Moves between units:
simu d gedo
simu i poge
simu g tagu
mozu d nidu
mozu i noti
mozu g fusi
giri d zata
giri i gefi
giri g fiko
zati d nusi
zati i kile
zati g sesi
rosi d ratu
rosi i bota
rosi g beri
gede d nela
gede i fiko
gede g gefi
vama d lumu
vama i kido
vama g notu
masi d sesi
masi i zera
masi g dobo
buva d fiko
buva i nela
buva g nidu
sesi d zati
sesi i gibo
sesi g masi
nipa d puzo
nipa i noku
nipa g nusi
notu d vama
notu i muza
notu g pupu
beri d rosi
beri i lune
beri g zata
muza d napa
muza i notu
muza g kido
lune d gepe
lune i beri
lune g bota
fiko d giri
fiko i gede
fiko g buva
zera d neza
zera i masi
zera g gibo
giku d pupu
giku i gudi
giku g puzo
gibo d zera
gibo i sesi
gibo g kile
geku d kile
geku i nusi
geku g noku
gepe d gefi
gepe i zata
gepe g lune
neza d fusi
neza i dobo
neza g zera
zata d beri
zata i gepe
zata g giri
gudi d gizi
gudi i giku
gudi g napa
bota d lune
bota i rosi
bota g duti
kido d muza
kido i vama
kido g gedo
gizi d noku
gizi i puzo
gizi g gudi
nusi d nipa
nusi i geku
nusi g zati
kile d gibo
kile i zati
kile g geku
nidu d buva
nidu i pitu
nidu g mozu
tese d tagu
tese i lovo
tese g ratu
koso d lovo
koso i tagu
koso g poge
fusi d mozu
fusi i tizi
fusi g neza
gefi d gede
gefi i giri
gefi g gepe
napa d gudi
napa i pupu
napa g muza
lovo d duti
lovo i tese
lovo g koso
noti d tizi
noti i mozu
noti g pitu
tagu d simu
tagu i koso
tagu g tese
duti d bota
duti i ratu
duti g lovo
gedo d kido
gedo i lumu
gedo g simu
lumu d poge
lumu i gedo
lumu g vama
ratu d tese
ratu i duti
ratu g rosi
puzo d giku
puzo i gizi
puzo g nipa
poge d koso
poge i simu
poge g lumu
nela d pitu
nela i buva
nela g gede
dobo d masi
dobo i neza
dobo g tizi
pitu d noti
pitu i nidu
pitu g nela
pupu d notu
pupu i napa
pupu g giku
noku d geku
noku i nipa
noku g gizi
tizi d dobo
tizi i fusi
tizi g noti

The rows follow the links: the fewer symbols apart two units are, the more alike their rows tend to be.

Each row is also shifted at random along 5 hidden directions that mean nothing.

One row for each unit, in no order:
Each row stands for one unit.
1: 38	0	27	-15	21	9	-13	5	-10	5	-7	5	-1	11	26	-21	29	26	16	26	-2	-13	-3	-10	22	10	-18	13	-20	-15	-39	-8	-11
2: -8	5	18	-13	-3	2	-7	-7	-2	-5	12	0	17	-3	6	-15	4	37	1	-8	-1	1	-9	-4	-5	12	4	-13	-20	-15	15	12	-7
3: 21	5	6	-5	-17	13	0	-16	8	4	15	-18	-7	9	-6	-6	16	-4	8	-16	-21	5	1	5	-10	18	-3	-19	-2	-7	-12	-4	-18
4: 5	-7	-7	11	-2	-8	19	0	-5	-16	-11	-3	11	-10	-5	18	-30	-15	0	8	1	5	25	0	-20	-7	-6	-9	16	19	0	8	9
5: -22	1	-5	2	3	0	0	27	1	1	-10	1	-7	-21	14	10	-6	6	-19	11	13	-2	8	2	2	-2	-3	1	-16	-5	6	2	14
6: -37	-8	14	-12	4	-8	-11	13	-10	6	-4	3	1	-1	17	-6	-13	3	14	-3	13	5	-8	-3	14	-9	1	6	13	5	7	13	2
7: -27	-8	-21	9	-2	-15	0	6	13	-7	-2	5	-7	-12	-27	16	-11	11	-3	1	7	10	11	-5	-2	-14	6	-8	-15	-6	20	9	2
8: -28	6	14	-21	5	-5	-7	-8	14	10	2	5	-19	11	19	-4	15	16	19	-19	-6	-12	11	6	12	-8	-7	1	-15	-4	-1	9	9
9: 11	-8	-28	11	3	7	-10	14	0	12	2	7	-4	-5	-26	4	-12	-17	-9	8	16	13	-17	-5	3	-7	9	-2	11	1	4	5	-8
10: -29	9	-22	0	-3	-10	7	9	4	-3	-13	-2	-12	-1	5	16	7	-9	-17	13	5	-16	8	5	-9	2	-10	1	3	6	-13	-12	15
11: -12	-7	12	-6	-3	-9	1	-14	16	-1	16	-8	-5	-9	-8	-11	13	17	15	-11	-11	3	24	-1	0	7	-5	-9	-32	-4	7	1	-14
12: 20	3	-7	20	-4	12	0	6	-2	-6	-12	3	4	19	-3	0	2	2	-22	-7	-5	6	-18	19	12	0	20	14	8	-6	6	1	13
13: 8	6	10	-10	6	0	3	-17	3	-9	-10	3	3	8	5	15	-9	2	18	10	-1	-4	13	-2	-15	-5	-11	-13	11	6	-14	9	6
14: 9	3	-3	12	-3	8	-21	-13	9	20	3	14	-13	44	-6	-7	19	-13	-3	-34	-21	5	-24	17	46	-16	30	33	23	-3	10	-5	5
15: 31	-7	14	-4	13	-8	18	-10	1	-14	-1	0	9	-25	8	7	-7	7	15	3	-9	-5	35	-8	-18	-3	-3	-4	-22	8	-1	5	4
16: -8	3	-5	3	-7	-11	19	-10	3	-14	-7	-4	3	8	-5	19	-26	-34	11	1	-7	0	15	3	-18	-5	-11	-17	37	21	-9	4	9
17: 41	0	-3	11	12	-1	5	0	-9	-9	-15	11	12	8	-4	6	-3	3	-9	28	4	-1	0	-5	7	-2	5	8	2	-2	-16	-2	6
18: 7	-7	17	-23	9	10	-8	18	-14	12	3	-1	2	-28	25	-8	-4	18	0	1	16	-7	-10	-10	2	-1	-7	-1	-15	-2	3	6	3
19: 12	-8	-22	12	1	7	-8	21	-2	10	3	3	-6	-19	-12	2	-9	-9	-14	11	13	3	-9	-8	10	-7	3	5	-2	1	5	-6	-7
20: -20	5	9	7	2	-12	-2	0	-3	2	-2	3	8	9	8	-12	13	17	-9	-15	-8	-1	4	8	18	5	16	21	-17	-6	16	0	9
21: 41	2	3	-2	8	5	6	-28	-1	-6	-4	13	5	8	-5	6	-4	-4	13	0	-7	-4	4	1	-3	-12	3	4	7	1	3	0	3
22: -15	-2	-3	-9	-7	-2	1	-14	-4	-1	18	-8	6	-9	-18	-6	-14	-18	12	-9	3	11	-11	-19	-21	2	-3	-22	26	9	8	1	-17
23: -24	8	-7	-6	5	-4	-15	12	9	17	-5	7	-20	16	13	-4	35	7	-1	7	6	-19	-6	2	24	-1	0	20	-13	-8	-19	-19	4
24: 17	-3	-27	8	-4	7	-2	2	22	13	0	5	-21	-13	-10	11	4	4	-8	-7	1	-4	4	6	2	-10	5	0	-23	-3	12	0	3
25: -57	-9	5	-6	-9	-6	0	23	6	7	-6	-11	-13	-1	18	5	-13	-20	5	-17	-2	0	8	14	2	-10	-4	6	7	17	5	3	13
26: -7	9	19	-6	-16	5	6	-4	-19	-7	14	-9	18	-6	11	-19	-2	-14	-5	-6	-3	2	-16	-4	-15	24	-1	-10	17	5	1	-7	-8
27: -29	-1	-9	-4	-9	-17	9	-18	11	-3	11	-3	-2	-16	-30	5	-11	0	14	-15	1	8	14	-7	-18	-5	-6	-16	-5	2	24	2	-6
28: -4	-4	-5	-4	-8	17	-6	26	-5	12	0	-4	-11	-5	17	7	-14	-24	-11	-1	17	1	-24	2	4	-2	-2	5	24	8	-9	-3	2
29: -3	12	16	0	-2	-1	4	4	-6	-8	1	-7	14	1	19	-20	26	8	-9	-1	-11	-14	-2	2	2	25	6	9	-12	-4	-15	-16	-4
30: -11	14	-12	21	-10	-6	17	-2	-5	-17	-14	-1	15	3	2	16	-15	-26	-21	-1	-2	-2	5	10	-15	-2	12	1	28	15	9	-2	19
31: -3	1	-16	1	-15	1	-3	-15	9	1	12	-5	-5	11	-28	5	-5	-5	7	-4	0	13	-4	1	-14	-4	0	-20	14	-3	9	12	-10
32: 13	-8	-6	18	15	-1	7	16	-17	-6	-7	14	24	-10	-6	4	-28	1	-15	5	12	12	-11	-10	2	-8	14	11	13	9	15	6	9
33: -17	5	-24	2	-4	-15	13	-5	15	-5	0	-3	-13	-16	-13	17	-2	-14	-6	6	4	-7	19	5	-19	-1	-7	-12	-8	3	3	-7	6
34: 41	-14	20	-14	12	19	-9	-1	-14	15	15	0	1	-1	13	-14	-11	-1	20	-5	5	10	-16	-10	7	-4	-7	3	12	4	-2	10	-11
35: -63	14	2	19	-13	-23	7	5	-1	-10	-16	-3	7	20	8	3	1	-19	-15	-6	-8	2	1	13	1	5	13	8	26	13	-3	-11	16
36: -15	6	-18	-2	-8	-9	8	-17	15	-10	2	-4	-12	-5	-18	12	8	-5	12	6	3	-10	12	-3	-16	4	-10	-15	-8	-1	0	-11	0
37: 11	-9	21	4	-10	4	11	13	2	-8	10	-27	10	-15	15	-17	18	-3	-8	0	-22	-1	32	5	-9	33	-6	-2	-37	0	-14	-13	-20
38: 25	-3	18	-23	4	18	-9	-1	-6	10	7	-3	-7	-11	16	-4	-16	6	16	-13	9	2	-8	-7	-2	-5	-11	-8	8	3	11	23	-4
39: -37	-2	-13	1	15	-17	-18	15	4	3	-7	14	-9	5	-6	-4	17	24	-5	16	18	-13	-12	0	28	-9	2	20	-14	-16	-4	-5	9
40: 11	-11	-10	4	2	-4	0	5	6	-5	7	1	3	-18	-27	16	-19	19	-6	13	12	18	5	-7	-13	2	-3	-19	-16	-8	18	14	-9
41: 4	7	-11	11	8	-10	6	-15	7	-13	-14	11	1	20	-6	10	3	3	-7	0	-11	-7	3	11	5	-11	15	12	5	-4	11	-1	17
42: 20	3	-4	-9	-9	11	-22	-18	2	5	11	5	2	17	-21	-8	0	25	9	-6	5	15	-19	-7	-2	3	2	-22	4	-21	7	13	-16
43: 30	-10	16	9	-14	22	13	24	-14	-2	6	-24	16	-15	15	-15	-4	-23	-19	-3	-7	13	-1	3	-14	34	-2	-7	-5	7	-12	-18	-18
44: -6	28	-7	4	9	-25	16	-26	-17	-28	-23	9	14	30	-3	9	13	-13	7	32	3	-22	-11	-8	-18	4	-2	-3	44	2	-37	-21	9
45: 8	-2	0	10	-8	21	-17	13	2	14	2	1	0	25	-2	-10	7	11	-16	-22	-9	21	-24	12	34	-2	21	14	4	-9	16	11	0
46: -2	16	11	-13	7	6	-5	17	-29	2	-4	4	8	-8	26	-16	19	-8	-7	37	30	-24	-31	-19	-5	20	-16	7	14	-5	-36	-29	-8
47: -1	-3	9	-16	1	6	-7	-12	4	3	4	3	-5	2	3	4	-22	5	18	-15	-2	7	1	0	-8	-13	-8	-13	14	1	11	24	7
48: 17	-3	21	-14	9	1	-2	-12	-15	-3	7	4	10	-5	7	-8	-19	0	19	5	7	2	-11	-14	-11	-8	-8	0	21	3	0	7	-1
49: 10	-6	2	22	3	-4	15	8	-5	-13	-11	3	11	-7	6	-1	-1	-12	-19	4	-8	-3	9	8	5	5	14	20	-6	6	1	-11	10
50: 16	-16	14	-5	-9	16	-12	1	1	14	23	-9	4	-3	-10	-20	-7	-3	8	-26	-8	23	-11	-2	6	6	4	-9	-5	-1	20	6	-22

Some units, each with its row:
napa 2
ratu 19
nidu 47
pupu 34
nusi 44
gede 11
nela 50
notu 1
tizi 45
gedo 31
giri 18
muza 3
neza 4
kido 42
buva 38
geku 14
lune 36
puzo 15
bota 33

Row, symbols taken left to right, then the row they reach:
48 i: 26
30 d g g: 12
10 i d: 7
27 g d d: 22
49 i d g: 41
23 d g g: 46
32 d d g: 17
39 d i: 24
16 d d i: 37
20 i: 21

